Below is a small trained network, with its code and all its weights. Each question gives an input and a class and asks what happens when units are switched off, that is, made to give their printed mean instead of their output.

import numpy as np


def w(rows, s, z=0):
    codes = np.array(rows[::2]) - 128.0
    scale = np.full(codes.shape[1], s)
    scale[-1] = z or s
    return codes * scale


def f(y):
    return y / 2 * (1 + np.tanh(0.7978845608 * (y + 0.044715 * y**3)))


def log_softmax(a):
    a = a - a.max(-1, keepdims=True)
    return a - np.log(np.exp(a).sum(-1, keepdims=True))


def net(x, mask):
    res = np.array(x, float).reshape(1, 6) / 4 @ E
    y = f(res @ A[0][:, :-1].T + A[0][:, -1])
    res = res + np.where(mask, y, B[0][:, -1]) @ B[0][:, :-1]
    return log_softmax(res[-1] @ U[:, :-1].T + U[:, -1])


A, B = {}, {}
E = w([
[104,95,91,149,52,58,138],'x0',
[152,172,148,183,154,96,88],'x1',
[155,142,46,101,160,129,84],'x2',
[150,95,238,156,142,109,158],'x3',
[167,155,164,132,84,109,73],'x4',
[160,172,135,2,85,114,181],'x5',
],0.0092)
A[0] = w([
[132,167,85,140,144,124,136,108],'neuron 0',
[109,172,93,194,218,240,19,114],'neuron 1',
[48,119,109,216,136,124,165,162],'neuron 2',
[48,178,114,64,95,141,218,188],'neuron 3',
[255,230,62,38,135,119,107,146],'neuron 4',
[41,91,177,232,131,174,187,150],'neuron 5',
[180,94,166,122,27,147,152,187],'neuron 6',
[220,178,132,158,5,54,77,253],'neuron 7',
[177,100,136,179,177,21,79,146],'neuron 8',
[58,148,123,38,34,112,206,122],'neuron 9',
],0.0087,0.0058)
B[0] = w([
[168,151,152,100,74,150,210,138],'neuron 0',
[169,152,77,39,60,247,147,234],'neuron 1',
[33,82,155,99,106,137,43,196],'neuron 2',
[168,173,101,24,108,144,117,225],'neuron 3',
[61,171,194,76,167,46,78,234],'neuron 4',
[172,95,178,58,146,31,18,227],'neuron 5',
[128,194,199,150,99,183,88,205],'neuron 6',
[2,252,234,158,78,114,154,254],'neuron 7',
[16,86,105,144,66,146,136,189],'neuron 8',
[127,124,53,25,158,210,144,228],'neuron 9',
],0.0083,0.0086)
U = w([
[123,124,119,63,144,150,79,203],'0',
[165,121,109,153,216,114,150,39],'1',
[97,109,85,173,88,96,143,114],'2',
[172,101,59,119,77,251,131,137],'3',
[248,116,158,128,199,172,147,134],'4',
[112,35,116,126,125,62,63,3],'5',
[136,156,170,175,76,124,113,189],'6',
],0.012,0.0042)

Each question gives the input, the list of numbers given to net, and the class t.
The units are the neurons (one row each of A and B). Each row of codes is followed by its name. A weight is (code - 128) times the scale printed after its matrix; where a second scale follows, it is the last column's (A, B and U).
mask holds one flag per neuron, in row order. A switched-off neuron (its flag False) gives its mean, the last column of its row in B, instead of its output. The means were averaged over made-up inputs and are rounded, as every weight is.
A unit's drop is (log p(t) with every unit on - log p(t) with that unit switched off) / (log p(t) with every unit on - log p(t) with every unit switched off).
The circuit of an input: a set's keep is (log p(t) with only the set's units on - log p(t) with every unit switched off) / (log p(t) with every unit on - log p(t) with every unit switched off). Starting from all 10 units, units are removed one at a time, each time the one whose removal leaves the highest keep (on an exact tie, the one counted first), for as long as the keep stays at least 0.8.
units of the circuit, in order: the units of the circuit, biggest drop first
unit that matters most: the unit with the biggest drop
k most important neurons: the k neurons with the biggest drops, biggest first
drop when u is switched off: that unit's drop, to one decimal
input [7,8,6,-2,3,2], class 6: units of the circuit, in order -> [neuron 7]
input [4,7,4,-3,-6,1], class 2: units of the circuit, in order -> [neuron 5; neuron 9; neuron 6]
input [3,-5,-1,-3,6,-5], class 6: units of the circuit, in order -> [neuron 7; neuron 9]
input [7,-8,3,-7,-1,-1], class 3: 2 most important neurons -> [neuron 5; neuron 9]
input [7,3,0,-4,6,8], class 6: 3 most important neurons -> [neuron 7; neuron 6; neuron 1]
input [4,1,7,5,-4,3], class 2: units of the circuit, in order -> [neuron 5; neuron 1; neuron 9]
input [-7,-2,1,-8,1,-1], class 3: 2 most important neurons -> [neuron 1; neuron 5]
input [-4,-8,5,2,-1,-7], class 3: 2 most important neurons -> [neuron 1; neuron 4]
input [-5,-1,1,2,1,1], class 4: units of the circuit, in order -> [neuron 7; neuron 2; neuron 8]
input [4,6,1,-3,-3,0], class 2: 2 most important neurons -> [neuron 6; neuron 5]
input [6,-8,0,8,-4,4], class 3: units of the circuit, in order -> [neuron 4; neuron 9]
input [-1,-7,-4,2,5,4], class 3: 3 most important neurons -> [neuron 5; neuron 9; neuron 4]
input [-8,5,-8,4,2,4], class 4: units of the circuit, in order -> [neuron 7; neuron 2]
input [1,5,3,-8,1,-7], class 3: units of the circuit, in order -> [neuron 1]
input [-2,6,-1,-1,1,6], class 6: 2 most important neurons -> [neuron 7; neuron 1]
input [-3,0,0,7,1,-4], class 5: 2 most important neurons -> [neuron 5; neuron 7]
input [-5,6,-4,-6,8,-2], class 6: 3 most important neurons -> [neuron 7; neuron 9; neuron 3]
input [5,-6,-1,1,-1,0], class 3: 4 most important neurons -> [neuron 4; neuron 9; neuron 7; neuron 5]
input [-7,0,-7,6,7,-6], class 5: 2 most important neurons -> [neuron 5; neuron 7]
input [3,-4,-8,1,2,-8], class 5: unit that matters most -> neuron 5
input [-4,-4,-1,7,0,5], class 4: drop when neuron 8 is switched off -> 0.2
input [3,6,2,-2,1,-1], class 6: drop when neuron 4 is switched off -> 0.0
